Here is a tiny trained network, its code and every weight. The questions are about switching its units off for an input and a class, where a switched-off unit gives its printed mean instead of its output.

import numpy as np


def w(rows, s, z=0):
    codes = np.array(rows[::2]) - 128.0
    scale = np.full(codes.shape[1], s)
    scale[-1] = z or s
    return codes * scale


def f(y):
    return y / 2 * (1 + np.tanh(0.7978845608 * (y + 0.044715 * y**3)))


def log_softmax(a):
    a = a - a.max(-1, keepdims=True)
    return a - np.log(np.exp(a).sum(-1, keepdims=True))


def net(x, mask):
    res = np.array(x, float).reshape(1, 8) / 4 @ E
    y = f(res @ A[0][:, :-1].T + A[0][:, -1])
    res = res + np.where(mask, y, B[0][:, -1]) @ B[0][:, :-1]
    return log_softmax(res[-1] @ U[:, :-1].T + U[:, -1])


A, B = {}, {}
E = w([
[124,153,219,113,156,70,85,101,200],'x0',
[129,121,138,126,123,130,127,126,128],'x1',
[113,168,124,108,81,102,83,131,34],'x2',
[164,96,217,152,179,122,110,212,59],'x3',
[119,129,125,126,128,128,129,134,131],'x4',
[164,112,96,174,87,147,75,170,199],'x5',
[26,147,114,213,153,210,92,58,116],'x6',
[66,2,110,124,132,38,84,121,80],'x7',
],0.0091)
A[0] = w([
[134,75,147,160,191,117,77,183,71,126],'neuron 0',
[68,86,145,205,137,164,148,107,125,36],'neuron 1',
[75,100,167,104,158,110,238,85,93,73],'neuron 2',
[154,111,158,165,200,129,162,185,125,168],'neuron 3',
[126,45,78,141,100,184,201,157,85,133],'neuron 4',
[124,81,62,81,73,94,133,28,161,77],'neuron 5',
[176,74,147,83,74,124,174,132,142,108],'neuron 6',
[148,79,115,214,56,128,64,168,179,100],'neuron 7',
[141,113,107,97,138,83,170,169,140,65],'neuron 8',
[92,9,93,138,136,51,102,116,116,56],'neuron 9',
[52,113,197,74,151,107,83,136,206,254],'neuron 10',
[151,50,127,161,201,140,212,112,186,104],'neuron 11',
],0.011,0.0054)
B[0] = w([
[51,127,155,123,91,113,156,106,173,230],'neuron 0',
[118,179,144,128,144,129,11,149,155,195],'neuron 1',
[162,90,75,27,143,148,112,121,154,198],'neuron 2',
[100,151,91,118,101,126,160,141,186,207],'neuron 3',
[185,84,171,164,155,28,150,115,129,229],'neuron 4',
[47,128,173,128,103,113,158,157,179,222],'neuron 5',
[77,161,112,165,135,175,48,83,146,180],'neuron 6',
[127,107,93,8,160,132,148,91,110,206],'neuron 7',
[94,139,132,153,187,143,17,113,127,163],'neuron 8',
[206,212,97,155,123,210,153,141,128,245],'neuron 9',
[168,85,114,167,137,82,149,130,99,255],'neuron 10',
[102,135,136,133,65,130,135,121,24,206],'neuron 11',
],0.015,0.0096)
U = w([
[106,139,129,154,171,134,8,120,160,80],'0',
[206,188,124,148,107,201,170,156,162,143],'1',
[133,124,116,121,92,99,127,120,155,254],'2',
[141,79,113,15,158,140,127,121,141,53],'3',
[74,123,152,128,85,112,160,166,197,43],'4',
[122,132,131,120,47,110,113,136,80,194],'5',
[180,83,138,169,166,62,133,121,169,92],'6',
],0.011,0.007)

Each question gives the input, the list of numbers given to net, and the class t.
The units are the neurons (one row each of A and B). Each row of codes is followed by its name. A weight is (code - 128) times the scale printed after its matrix; where a second scale follows, it is the last column's (A, B and U).
mask holds one flag per neuron, in row order. A switched-off neuron (its flag False) gives its mean, the last column of its row in B, instead of its output. The means were averaged over made-up inputs and are rounded, as every weight is.
A unit's drop is (log p(t) with every unit on - log p(t) with that unit switched off) / (log p(t) with every unit on - log p(t) with every unit switched off).
The circuit of an input: a set's keep is (log p(t) with only the set's units on - log p(t) with every unit switched off) / (log p(t) with every unit on - log p(t) with every unit switched off). Starting from all 12 units, units are removed one at a time, each time the one whose removal leaves the highest keep (on an exact tie, the one counted first), for as long as the keep stays at least 0.8.
units of the circuit, in order: the units of the circuit, biggest drop first
unit that matters most: the unit with the biggest drop
k most important neurons: the k neurons with the biggest drops, biggest first
drop of u: that unit's drop, to one decimal
input [0,-2,3,-5,5,4,-4,-2], class 4: units of the circuit, in order	neuron 9; neuron 5
input [1,0,0,1,-6,6,-6,-5], class 0: unit that matters most	neuron 6
input [2,-7,1,8,6,4,-4,-5], class 4: 2 most important neurons	neuron 9; neuron 3
input [-8,6,-5,2,3,1,8,0], class 0: 2 most important neurons	neuron 1; neuron 10
input [-8,-4,5,2,4,3,-7,3], class 6: 3 most important neurons	neuron 4; neuron 1; neuron 11
input [3,3,5,-1,0,8,1,-5], class 3: 2 most important neurons	neuron 7; neuron 9
input [-2,1,3,0,-5,-4,3,-3], class 3: units of the circuit, in order	neuron 9; neuron 11
input [-1,-5,-8,7,0,-1,-4,-7], class 5: 2 most important neurons	neuron 11; neuron 9
input [-6,-2,-5,-3,6,8,7,1], class 3: 3 most important neurons	neuron 7; neuron 6; neuron 8
input [6,2,2,-2,-8,1,-7,6], class 0: 3 most important neurons	neuron 8; neuron 6; neuron 4
input [8,-4,7,5,5,-8,-8,-6], class 0: 2 most important neurons	neuron 8; neuron 6
input [-3,5,3,7,-8,7,-8,1], class 0: 2 most important neurons	neuron 6; neuron 8
input [-1,-1,0,-1,-6,-7,-4,8], class 1: 2 most important neurons	neuron 9; neuron 7
input [6,4,0,-5,-4,7,1,1], class 3: unit that matters most	neuron 7
input [-6,-6,5,-5,4,-8,-2,5], class 3: 2 most important neurons	neuron 2; neuron 10
input [-6,1,3,-1,-8,-2,1,5], class 6: 3 most important neurons	neuron 4; neuron 11; neuron 3
input [-6,-3,-8,3,-3,3,-5,-6], class 5: drop of neuron 9	0.4
input [7,-5,4,8,0,-4,-6,3], class 4: drop of neuron 3	0.5
input [7,3,-3,-1,7,4,1,-6], class 6: drop of neuron 9	0.9
input [-2,1,1,8,3,-7,-8,-2], class 0: units of the circuit, in order	neuron 8
